Below is a small trained network, with its code and all its weights. Each question gives an input and a class and asks what happens when units are switched off, that is, made to give their printed mean instead of their output.

import numpy as np


def w(rows, s, z=0):
    codes = np.array(rows[::2]) - 128.0
    scale = np.full(codes.shape[1], s)
    scale[-1] = z or s
    return codes * scale


def f(y):
    return y / 2 * (1 + np.tanh(0.7978845608 * (y + 0.044715 * y**3)))


def log_softmax(a):
    a = a - a.max(-1, keepdims=True)
    return a - np.log(np.exp(a).sum(-1, keepdims=True))


def net(x, mask):
    res = np.array(x, float).reshape(1, 5) / 4 @ E
    y = f(res @ A[0][:, :-1].T + A[0][:, -1])
    res = res + np.where(mask, y, B[0][:, -1]) @ B[0][:, :-1]
    return log_softmax(res[-1] @ U[:, :-1].T + U[:, -1])


A, B = {}, {}
E = w([
[102,99,110,158,123,122,128],'x0',
[187,41,152,165,212,211,131],'x1',
[95,123,136,112,66,183,222],'x2',
[44,70,166,53,128,161,78],'x3',
[144,2,205,150,67,29,179],'x4',
],0.0092)
A[0] = w([
[68,184,62,136,162,216,76,110],'N0',
[151,121,124,124,182,48,10,51],'N1',
[50,86,171,47,127,162,68,47],'N2',
[145,99,165,121,109,94,125,124],'N3',
[142,102,131,150,173,145,106,107],'N4',
[81,135,143,96,75,214,251,73],'N5',
[70,180,89,81,78,40,102,63],'N6',
[154,80,160,109,127,111,152,136],'N7',
[117,112,189,132,140,79,139,110],'N8',
[61,98,179,72,124,158,83,4],'N9',
[169,139,100,121,100,138,148,56],'N10',
[141,92,164,117,134,105,161,105],'N11',
[83,167,107,102,63,85,145,128],'N12',
[190,175,88,199,138,97,194,35],'N13',
[140,92,182,119,91,105,106,109],'N14',
[139,97,157,114,131,86,141,124],'N15',
[130,133,134,128,159,75,72,106],'N16',
[132,147,123,122,160,177,120,123],'N17',
[170,81,157,122,170,203,125,76],'N18',
[170,56,136,148,173,201,159,162],'N19',
[93,164,158,130,128,97,122,75],'N20',
[135,133,144,134,157,92,73,94],'N21',
],0.013,0.0027)
B[0] = w([
[89,122,104,78,64,29,160,252],'N0',
[124,69,121,110,89,246,164,207],'N1',
[229,119,93,189,171,107,137,204],'N2',
[105,130,99,107,108,95,132,176],'N3',
[102,142,142,150,120,151,106,163],'N4',
[103,42,112,122,76,251,143,223],'N5',
[89,170,185,154,159,121,77,233],'N6',
[101,146,110,104,116,90,125,183],'N7',
[120,138,108,95,96,96,131,177],'N8',
[220,151,114,154,174,136,157,182],'N9',
[127,85,126,174,132,112,128,142],'N10',
[97,140,103,122,111,96,128,175],'N11',
[116,167,183,112,177,128,86,211],'N12',
[238,117,99,161,182,115,148,218],'N13',
[112,121,121,107,107,77,148,181],'N14',
[98,156,94,118,101,109,140,174],'N15',
[119,103,138,133,103,179,134,167],'N16',
[98,138,108,120,117,88,113,171],'N17',
[89,170,184,144,155,117,100,194],'N18',
[111,178,189,115,165,134,73,219],'N19',
[100,135,146,139,160,132,125,150],'N20',
[105,86,125,133,127,161,142,159],'N21',
],0.022,0.013)
U = w([
[98,187,220,110,155,111,35,121],'0',
[108,145,68,39,56,10,154,9],'1',
[118,60,133,93,72,226,139,167],'2',
[254,140,87,166,171,73,151,219],'3',
],0.0085,0.0011)

Each question gives the input, the list of numbers given to net, and the class t.
The units are the neurons (one row each of A and B). Each row of codes is followed by its name. A weight is (code - 128) times the scale printed after its matrix; where a second scale follows, it is the last column's (A, B and U).
mask holds one flag per neuron, in row order. A switched-off neuron (its flag False) gives its mean, the last column of its row in B, instead of its output. The means were averaged over made-up inputs and are rounded, as every weight is.
A unit's drop is (log p(t) with every unit on - log p(t) with that unit switched off) / (log p(t) with every unit on - log p(t) with every unit switched off).
The circuit of an input: a set's keep is (log p(t) with only the set's units on - log p(t) with every unit switched off) / (log p(t) with every unit on - log p(t) with every unit switched off). Starting from the 12 units with the biggest drops (on a tie, the unit counted first), units are removed one at a time, each time the one whose removal leaves the highest keep (on an exact tie, the one counted first), for as long as the keep stays at least 0.8.
circuit, biggest first: the units of the circuit, biggest drop first
k most important neurons: the k neurons with the biggest drops, biggest first
drop of u: that unit's drop, to one decimal
input [-4,-5,0,-6,-3], class 3: 2 most important neurons -> N13; N19
input [-6,0,-8,7,7], class 2: circuit, biggest first -> N1
input [-4,7,2,8,5], class 3: 3 most important neurons -> N2; N9; N6
input [7,-5,-3,6,-1], class 3: 2 most important neurons -> N2; N9
input [-4,5,2,-5,3], class 0: 4 most important neurons -> N19; N2; N18; N9
input [7,7,-8,6,-8], class 1: 2 most important neurons -> N0; N5
input [-2,0,-7,-1,-7], class 1: 3 most important neurons -> N0; N5; N17
input [4,4,3,-4,4], class 0: 2 most important neurons -> N0; N19
input [4,7,7,6,8], class 1: 4 most important neurons -> N14; N7; N6; N11
input [-8,-3,-4,3,-1], class 2: 4 most important neurons -> N1; N19; N13; N18
input [3,7,-5,-6,-1], class 0: 2 most important neurons -> N19; N18
input [-5,-6,6,-4,-4], class 0: 2 most important neurons -> N12; N6
input [-6,-5,-4,-4,2], class 0: 3 most important neurons -> N5; N6; N2
input [0,-1,7,4,-5], class 2: circuit, biggest first -> N5
input [1,6,6,2,4], class 0: 3 most important neurons -> N19; N18; N1
input [2,-3,-1,2,-4], class 1: 2 most important neurons -> N0; N19
input [-3,5,-1,-3,6], class 1: 3 most important neurons -> N6; N12; N7
input [7,2,2,8,-7], class 3: drop of N14 -> 0.1
input [-5,2,0,8,4], class 3: drop of N2 -> 0.4
input [-5,-4,4,2,-8], class 1: circuit, biggest first -> N0
input [3,-5,-8,3,-1], class 2: drop of N1 -> 1.2
input [0,5,5,-1,3], class 0: drop of N19 -> 4.9
